Below is a small trained network, with its code and all its weights. Each question gives an input and a target symbol and asks what happens when units are switched off, that is, made to give their printed mean instead of their output.

import numpy as np


def w(rows, s, z=0):
    codes = np.array(rows[::2]) - 128.0
    scale = np.full(codes.shape[1], s)
    scale[-1] = z or s
    return codes * scale


def f(y):
    return y / 2 * (1 + np.tanh(0.7978845608 * (y + 0.044715 * y**3)))


def softmax(a):
    e = np.exp(a - a.max(-1, keepdims=True))
    return e / e.sum(-1, keepdims=True)


def log_softmax(a):
    a = a - a.max(-1, keepdims=True)
    return a - np.log(np.exp(a).sum(-1, keepdims=True))


def net(x, mask):
    ids = ['αδηλπω'.index(c) for c in x.split()]
    T = len(ids)
    res = E[ids] + P[:T]
    u = 0
    for l in range(2):
        r = res
        for j in range(3):
            rows = slice(2 * j, 2 * j + 2)
            q, k, v = (r @ M[l][rows].T for M in (Q, K, V))
            z = softmax(np.where(np.tri(T) > 0, q @ k.T / 2**0.5, -1e9)) @ v
            o = O[l][rows]
            res = res + np.where(mask[u + j], z, o[:, -1]) @ o[:, :-1]
        u += 3
        y = f(res @ A[l][:, :-1].T + A[l][:, -1])
        res = res + np.where(mask[u : u + 16], y, B[l][:, -1]) @ B[l][:, :-1]
        u += 16
    return log_softmax(res[-1] @ U[:, :-1].T + U[:, -1])


Q, K, V, O, A, B = {}, {}, {}, {}, {}, {}
E = w([
[196,84,138,131,185,144],'α',
[57,188,170,141,58,87],'δ',
[162,79,190,243,99,46],'η',
[172,108,170,189,124,220],'λ',
[140,103,10,62,89,103],'π',
[116,242,70,225,51,102],'ω',
],0.014)
P = w([
[70,11,77,123,181,93],'0',
[90,27,134,147,72,173],'1',
[105,43,136,136,57,168],'2',
[122,72,122,136,92,145],'3',
[138,92,118,127,96,138],'4',
[151,108,106,121,87,131],'5',
[164,123,105,117,84,119],'6',
[180,128,106,103,78,100],'7',
[179,160,114,102,71,95],'8',
[192,165,123,85,66,79],'9',
[183,229,124,98,71,102],'10',
[197,218,151,70,47,78],'11',
[232,185,95,64,68,42],'12',
[227,254,98,84,87,66],'13',
],0.0081)
Q[0] = w([
[145,229,101,158,121,153],'L0H1',
[12,183,182,121,225,132],'L0H1',
[56,132,160,139,213,71],'L0H2',
[164,186,95,100,68,84],'L0H2',
[163,51,58,28,254,72],'L0H3',
[164,111,63,44,212,95],'L0H3',
],0.0099)
K[0] = w([
[154,172,159,153,103,143],'L0H1',
[90,74,178,119,174,243],'L0H1',
[143,103,165,96,187,253],'L0H2',
[142,167,166,124,132,88],'L0H2',
[144,66,78,77,237,247],'L0H3',
[154,96,76,95,153,211],'L0H3',
],0.012)
V[0] = w([
[210,105,76,133,85,199],'L0H1',
[54,153,175,132,254,151],'L0H1',
[130,130,91,162,106,64],'L0H2',
[139,154,175,124,106,61],'L0H2',
[200,78,85,49,157,236],'L0H3',
[133,119,148,99,102,113],'L0H3',
],0.0082)
O[0] = w([
[157,57,182,118,52,135,160],'L0H1',
[101,71,19,109,185,1,9],'L0H1',
[134,185,158,227,62,158,199],'L0H2',
[134,160,106,161,110,106,158],'L0H2',
[53,177,214,132,109,83,57],'L0H3',
[141,138,171,143,94,162,131],'L0H3',
],0.0074,0.011)
A[0] = w([
[106,133,112,113,221,93,75],'L0N1',
[128,173,81,155,66,129,201],'L0N2',
[91,136,80,146,155,90,201],'L0N3',
[195,136,115,118,143,167,244],'L0N4',
[111,29,113,135,150,114,157],'L0N5',
[126,89,122,101,207,97,237],'L0N6',
[124,108,114,78,245,89,3],'L0N7',
[146,154,85,101,184,94,228],'L0N8',
[216,134,149,154,178,171,87],'L0N9',
[113,172,191,101,132,139,172],'L0N10',
[197,153,178,152,165,108,167],'L0N11',
[57,25,133,109,171,80,176],'L0N12',
[174,147,142,160,168,88,175],'L0N13',
[177,137,175,144,160,172,234],'L0N14',
[177,128,79,63,107,141,233],'L0N15',
[98,32,163,108,97,148,213],'L0N16',
],0.011,0.0043)
B[0] = w([
[86,138,122,130,152,116,128],'L0N1',
[144,169,79,130,157,123,250],'L0N2',
[194,126,132,156,209,129,125],'L0N3',
[91,124,109,148,66,84,213],'L0N4',
[160,152,149,125,110,179,131],'L0N5',
[133,160,129,121,223,173,129],'L0N6',
[67,190,168,109,127,192,129],'L0N7',
[113,136,141,169,254,133,123],'L0N8',
[64,66,147,101,79,96,197],'L0N9',
[149,124,85,147,99,91,155],'L0N10',
[127,49,126,79,52,111,175],'L0N11',
[159,99,82,130,238,185,132],'L0N12',
[187,84,125,75,111,84,138],'L0N13',
[138,59,135,138,53,75,220],'L0N14',
[82,204,96,129,98,168,162],'L0N15',
[132,169,128,155,151,157,155],'L0N16',
],0.0091,0.017)
Q[1] = w([
[164,68,154,147,88,134],'L1H1',
[87,50,134,99,131,96],'L1H1',
[128,16,150,151,127,113],'L1H2',
[156,153,125,72,154,106],'L1H2',
[147,225,10,117,178,200],'L1H3',
[82,71,118,123,166,175],'L1H3',
],0.012)
K[1] = w([
[165,159,96,82,116,87],'L1H1',
[143,168,136,60,3,137],'L1H1',
[75,149,82,109,19,59],'L1H2',
[108,97,166,104,123,184],'L1H2',
[50,62,160,231,207,187],'L1H3',
[88,114,181,184,68,144],'L1H3',
],0.0073)
V[1] = w([
[162,212,77,144,153,80],'L1H1',
[255,89,176,114,129,97],'L1H1',
[5,171,149,120,163,199],'L1H2',
[35,156,164,52,57,204],'L1H2',
[94,170,56,185,93,78],'L1H3',
[25,190,203,10,220,124],'L1H3',
],0.0094)
O[1] = w([
[50,86,177,143,222,61,141],'L1H1',
[101,142,143,55,108,171,125],'L1H1',
[146,97,99,193,131,38,82],'L1H2',
[236,45,158,235,105,145,112],'L1H2',
[109,111,182,139,248,128,178],'L1H3',
[156,2,108,70,70,104,2],'L1H3',
],0.0085,0.024)
A[1] = w([
[165,95,90,101,116,62,98],'L1N1',
[95,147,95,168,94,124,65],'L1N2',
[119,42,162,43,169,134,103],'L1N3',
[88,165,93,131,174,213,136],'L1N4',
[99,117,131,49,146,108,105],'L1N5',
[87,137,113,106,74,185,220],'L1N6',
[112,121,145,212,77,118,112],'L1N7',
[147,97,170,156,84,66,61],'L1N8',
[41,175,104,80,143,53,53],'L1N9',
[222,135,83,160,123,176,144],'L1N10',
[177,66,138,89,148,143,2],'L1N11',
[150,199,143,225,165,98,129],'L1N12',
[206,193,147,117,157,203,201],'L1N13',
[84,150,98,154,255,156,37],'L1N14',
[125,117,204,190,159,153,38],'L1N15',
[128,41,227,85,130,137,104],'L1N16',
],0.0087,0.0057)
B[1] = w([
[93,136,148,146,168,223,160],'L1N1',
[113,85,126,64,168,106,180],'L1N2',
[124,223,131,147,48,2,130],'L1N3',
[158,88,94,180,113,120,218],'L1N4',
[165,157,154,162,74,100,139],'L1N5',
[144,134,113,167,136,70,211],'L1N6',
[140,144,138,75,177,118,210],'L1N7',
[44,110,119,202,188,191,160],'L1N8',
[157,57,153,111,164,128,210],'L1N9',
[206,98,112,104,159,124,180],'L1N10',
[161,224,39,105,95,134,129],'L1N11',
[147,110,141,65,170,189,255],'L1N12',
[136,81,162,191,137,104,221],'L1N13',
[109,136,115,109,47,126,226],'L1N14',
[126,162,98,41,133,94,208],'L1N15',
[10,105,180,77,19,212,144],'L1N16',
],0.0082,0.027)
U = w([
[125,230,79,22,33,145,54],'α',
[86,107,201,119,103,1,251],'δ',
[31,248,123,240,109,118,241],'η',
[227,77,125,107,164,136,117],'λ',
[45,91,155,91,26,209,85],'π',
[18,240,117,22,147,223,112],'ω',
],0.0036,0.002)

Each question gives the input, a string of symbols that net reads in full, and the target symbol t.
The units are the heads (2 rows each of Q, K, V and O) and the neurons (one row each of A and B). Each row of codes is followed by its name. A weight is (code - 128) times the scale printed after its matrix; where a second scale follows, it is the last column's (O, A, B and U).
mask holds one flag per unit, layer by layer, with each layer's heads first. A switched-off unit (its flag False) gives its mean, the last column of its rows in O or B, instead of its output. The means were averaged over made-up inputs and are rounded, as every weight is.
A unit's drop is (log p(t) with every unit on - log p(t) with that unit switched off) / (log p(t) with every unit on - log p(t) with every unit switched off).
The circuit of an input: a set's keep is (log p(t) with only the set's units on - log p(t) with every unit switched off) / (log p(t) with every unit on - log p(t) with every unit switched off). Starting from the 12 units with the biggest drops (on a tie, the unit counted first), units are removed one at a time, each time the one whose removal leaves the highest keep (on an exact tie, the one counted first), for as long as the keep stays at least 0.8.
circuit, biggest first: the units of the circuit, biggest drop first
unit that matters most: the unit with the biggest drop
k most important neurons: the k neurons with the biggest drops, biggest first
top k neurons in layer l: the k neurons of layer l with the biggest drops, biggest first
which heads matter: for each layer, one digit per head in row order, 1 if its drop is at least 0.15 and else 0, layers parted by /
input α ω δ ω η δ α ω π, target π: 3 most important neurons	L0N7, L1N1, L0N6
input λ δ δ ω ω ω η η π ω π, target α: which heads matter	110 / 101
input ω π λ λ ω η δ ω ω ω α η ω π, target ω: which heads matter	101 / 101
input λ π δ α ω λ ω π α ω α λ η, target λ: top 4 neurons in layer 0	L0N14, L0N11, L0N9, L0N4
input η π λ ω λ π α, target π: unit that matters most	L0N14
input π δ π π δ α, target π: 4 most important neurons	L0N2, L1N16, L0N9, L0N14
input ω ω ω η, target ω: circuit, biggest first	L1H3, L1N12
input α δ λ η δ π δ λ λ ω α, target ω: circuit, biggest first	L1H3, L1N12
input α λ ω π λ α η η λ η, target λ: 2 most important neurons	L0N4, L0N9
input ω ω π δ η λ ω η π α ω ω π ω, target ω: circuit, biggest first	L1H3, L1N12
input α λ λ η η α δ η, target η: which heads matter	001 / 111
input π π δ η λ δ ω δ ω λ δ η α λ, target λ: 2 most important neurons	L0N14, L0N4
input δ λ λ α α α δ δ η λ λ δ, target δ: top 2 neurons in layer 0	L0N3, L0N8
input λ π ω δ ω η ω ω δ δ λ, target λ: which heads matter	101 / 111
input π ω ω π η λ ω π α π π ω α, target ω: circuit, biggest first	L0H3, L1H3, L0N2, L1N12
input ω λ π ω π ω η ω η π ω ω δ, target ω: which heads matter	100 / 101
input α α λ λ ω η ω λ λ ω α λ π λ, target π: which heads matter	001 / 010
input η ω ω δ λ α α ω ω π π, target η: which heads matter	100 / 000
input α α π λ λ ω ω ω α λ, target ω: unit that matters most	L0N2
input ω λ ω α η π δ, target ω: top neuron in layer 0	L0N9
input δ ω α ω α ω δ δ α α λ λ π, target δ: top 2 neurons in layer 1	L1N9, L1N12
input π δ ω ω ω ω ω δ π δ, target λ: 2 most important neurons	L0N9, L0N14
input α λ ω π δ ω ω α δ α η δ, target π: 2 most important neurons	L1N1, L0N7
input ω π α λ α α α π λ ω ω, target ω: circuit, biggest first	L1N12, L1H3
input η η λ λ δ λ δ ω ω ω, target η: top 3 neurons in layer 1	L1N6, L1N13, L1N4
